[ 0.05  1.97  3.88 -3.55  1.86  5.01 -3.25 -3.99 -5.35  3.21  4.15 -2.02]  U
[-0.41  1.28  2.94 -3.45  1.93  4.79 -3.33 -3.87 -4.97  3.12  3.73 -2.48]  G
[ 1.07 -0.62 -0.80 -1.19  0.67  0.96 -0.24 -2.03 -2.85  1.73  2.13 -1.36]  T
[ 0.57  1.45  2.36 -1.33  0.49  1.86 -0.98 -1.50 -2.13  1.14 -3.46 -0.13]  A
[ 0.15  0.56  1.02 -0.68  0.36  1.07 -0.62 -0.79 -1.19  0.67  0.96 -0.24]  W
[ 0.29 -2.81 -5.93  5.84 -3.33 -8.52  5.62  6.62  9.08 -5.46 -6.92  3.82]  K
[-0.20 -1.64 -3.08  2.70 -1.24 -3.59  2.33  3.01  3.81 -2.31 -3.02  1.31]  Y
[-0.11  2.66  5.48 -5.30  2.86  7.53 -4.97 -5.98 -7.99  4.85  6.16 -3.24]  P
step +1: [0.29] -> [0.30]
step -1: [ 2.86  7.53 -4.97] -> [ 2.85  7.52 -4.98]
loc: [1.28] -> G, 2
asked: [ 1.07 -0.62 -0.79 -1.19  0.67  0.96 -0.24] -> W
loc: [-1.36] -> T, 12
loc: [-3.45] -> G, 4

[ 0.05 -5.33  4.62  8.32  0.24  0.22  3.46  0.89 -1.19 -4.64  4.29  2.90
 -2.37  2.96 -1.69] : E
[ 2.44  1.01 -6.98  7.21 -2.85  1.67  3.03  1.31  0.04  2.61  3.72  0.51
 -4.55  4.10 -0.35] : J
[ 2.44  1.01 -6.98  7.21 -2.85  1.67  3.03  1.31  0.04  2.61  3.72  0.51
 -4.55  4.10 -0.78] : Q
[ 1.91  1.69 -2.96  5.39  1.02  1.70  3.42 -6.59 -0.21  1.87 -4.10  1.20
 -2.37 -1.98 -0.70] : S
[-0.93  0.85  1.23 -4.10  1.02 -0.21  1.70  5.39 -6.59  1.87  3.42  1.20
  5.41 -7.38  0.81] : C
asked: [ 4.62  8.32  0.24  0.22  3.46  0.89 -1.19 -4.64  4.29  2.90 -2.37  2.96] -> E
asked: [ 2.44  1.01 -6.98  7.21 -2.85  1.67  3.03  1.31  0.04  2.61  3.72  0.51
 -4.55  4.10 -0.35] -> J
loc: [-2.96] -> S, 3
asked: [ 1.69 -2.96  5.39  1.02] -> S
asked: [ 0.89 -1.19 -4.64  4.29  2.90 -2.37] -> E
asked: [-4.10  1.02 -0.21  1.70  5.39 -6.59  1.87  3.42  1.20] -> C

